Here is a tiny trained network, its code and every weight. The questions are about switching its units off for an input and a class, where a switched-off unit gives its printed mean instead of its output.

import numpy as np


def w(rows, s, z=0):
    codes = np.array(rows[::2]) - 128.0
    scale = np.full(codes.shape[1], s)
    scale[-1] = z or s
    return codes * scale


def f(y):
    return np.maximum(y, 0)


def log_softmax(a):
    a = a - a.max(-1, keepdims=True)
    return a - np.log(np.exp(a).sum(-1, keepdims=True))


def net(x, mask):
    res = np.array(x, float).reshape(1, 5) / 4 @ E
    y = f(res @ A[0][:, :-1].T + A[0][:, -1])
    res = res + np.where(mask, y, B[0][:, -1]) @ B[0][:, :-1]
    return log_softmax(res[-1] @ U[:, :-1].T + U[:, -1])


A, B = {}, {}
E = w([
[234,54,115,109,177,127,60,160,158,110,108,154],'x0',
[136,137,123,129,112,115,119,128,124,130,130,135],'x1',
[121,134,106,107,130,117,119,112,122,119,121,140],'x2',
[131,137,6,205,120,127,170,217,131,85,96,73],'x3',
[169,112,150,92,48,218,132,125,40,79,82,60],'x4',
],0.012)
A[0] = w([
[115,133,84,155,96,175,165,139,86,89,81,85,242],'neuron 1',
[102,146,228,66,60,174,123,60,95,191,122,133,238],'neuron 2',
[255,10,126,98,170,129,47,189,182,82,77,174,252],'neuron 3',
[81,182,33,201,168,61,138,177,208,167,157,158,200],'neuron 4',
[234,114,205,66,149,168,52,61,123,123,102,154,152],'neuron 5',
[91,145,161,132,193,65,102,91,153,200,182,201,198],'neuron 6',
[178,85,82,182,161,116,92,201,151,95,101,150,126],'neuron 7',
[90,99,196,97,169,85,124,73,190,222,204,232,243],'neuron 8',
[187,80,101,113,169,100,106,162,185,143,134,148,110],'neuron 9',
],0.0072,0.0029)
B[0] = w([
[92,227,88,152,101,107,167,187,140,87,191,111,206],'neuron 1',
[63,107,229,48,60,55,102,135,176,44,93,82,219],'neuron 2',
[255,137,117,145,147,204,11,72,89,235,91,134,249],'neuron 3',
[43,56,182,231,189,126,140,88,197,126,116,226,237],'neuron 4',
[207,59,139,93,93,186,80,123,144,71,145,148,214],'neuron 5',
[139,199,72,136,118,133,163,210,75,183,170,125,212],'neuron 6',
[90,180,121,103,162,124,85,97,130,221,30,82,197],'neuron 7',
[188,230,26,113,87,120,164,217,74,169,163,59,233],'neuron 8',
[156,138,128,116,230,133,43,90,122,169,54,112,181],'neuron 9',
],0.0073,0.016)
U = w([
[99,158,76,122,80,83,226,184,83,105,185,78,229],'0',
[175,160,55,127,120,173,116,147,59,157,128,69,124],'1',
[55,104,226,68,86,75,106,89,147,79,119,89,96],'2',
[169,2,199,98,107,175,89,81,117,102,150,164,124],'3',
[34,103,170,192,140,115,180,100,185,101,161,209,147],'4',
[108,95,148,151,190,105,95,49,156,164,76,142,6],'5',
],0.0084,0.0024)

Each question gives the input, the list of numbers given to net, and the class t.
The units are the neurons (one row each of A and B). Each row of codes is followed by its name. A weight is (code - 128) times the scale printed after its matrix; where a second scale follows, it is the last column's (A, B and U).
mask holds one flag per neuron, in row order. A switched-off neuron (its flag False) gives its mean, the last column of its row in B, instead of its output. The means were averaged over made-up inputs and are rounded, as every weight is.
A unit's drop is (log p(t) with every unit on - log p(t) with that unit switched off) / (log p(t) with every unit on - log p(t) with every unit switched off).
The circuit of an input: a set's keep is (log p(t) with only the set's units on - log p(t) with every unit switched off) / (log p(t) with every unit on - log p(t) with every unit switched off). Starting from all 9 units, units are removed one at a time, each time the one whose removal leaves the highest keep (on an exact tie, the one counted first), for as long as the keep stays at least 0.8.
circuit, biggest first: the units of the circuit, biggest drop first
unit that matters most: the unit with the biggest drop
top k neurons: the k neurons with the biggest drops, biggest first
drop of u: that unit's drop, to one decimal
input [-7,4,-2,-7,0], class 0: circuit, biggest first -> neuron 8; neuron 3
input [-4,-2,3,8,0], class 4: circuit, biggest first -> neuron 4; neuron 8
input [-1,8,3,-6,4], class 2: circuit, biggest first -> neuron 2
input [2,-2,6,-8,0], class 1: top 2 neurons -> neuron 8; neuron 6
input [0,-6,2,-5,-7], class 0: circuit, biggest first -> neuron 3; neuron 8
input [-2,6,2,-5,0], class 0: top 2 neurons -> neuron 8; neuron 3
input [-1,1,5,-2,0], class 0: top 2 neurons -> neuron 3; neuron 4
input [-1,7,-8,-2,3], class 2: circuit, biggest first -> neuron 3; neuron 2
input [-1,4,0,6,4], class 0: top 2 neurons -> neuron 3; neuron 1
input [7,7,-2,7,0], class 5: circuit, biggest first -> neuron 8; neuron 7
input [-6,-2,-8,-1,-5], class 0: top 2 neurons -> neuron 8; neuron 6
input [0,-4,6,2,6], class 0: top 2 neurons -> neuron 3; neuron 1
input [8,-3,2,-8,0], class 1: top 2 neurons -> neuron 8; neuron 4
input [5,7,-4,0,5], class 3: top 3 neurons -> neuron 8; neuron 6; neuron 5
input [2,3,1,-3,8], class 3: unit that matters most -> neuron 5
input [1,1,1,0,4], class 3: top 3 neurons -> neuron 8; neuron 6; neuron 7
input [-2,-2,-6,3,-5], class 4: top 2 neurons -> neuron 4; neuron 3
input [2,1,1,-2,2], class 3: drop of neuron 8 -> 0.1
input [-1,-6,2,-8,6], class 2: drop of neuron 2 -> 2.3
input [-2,-6,-5,6,-7], class 4: drop of neuron 4 -> 0.2
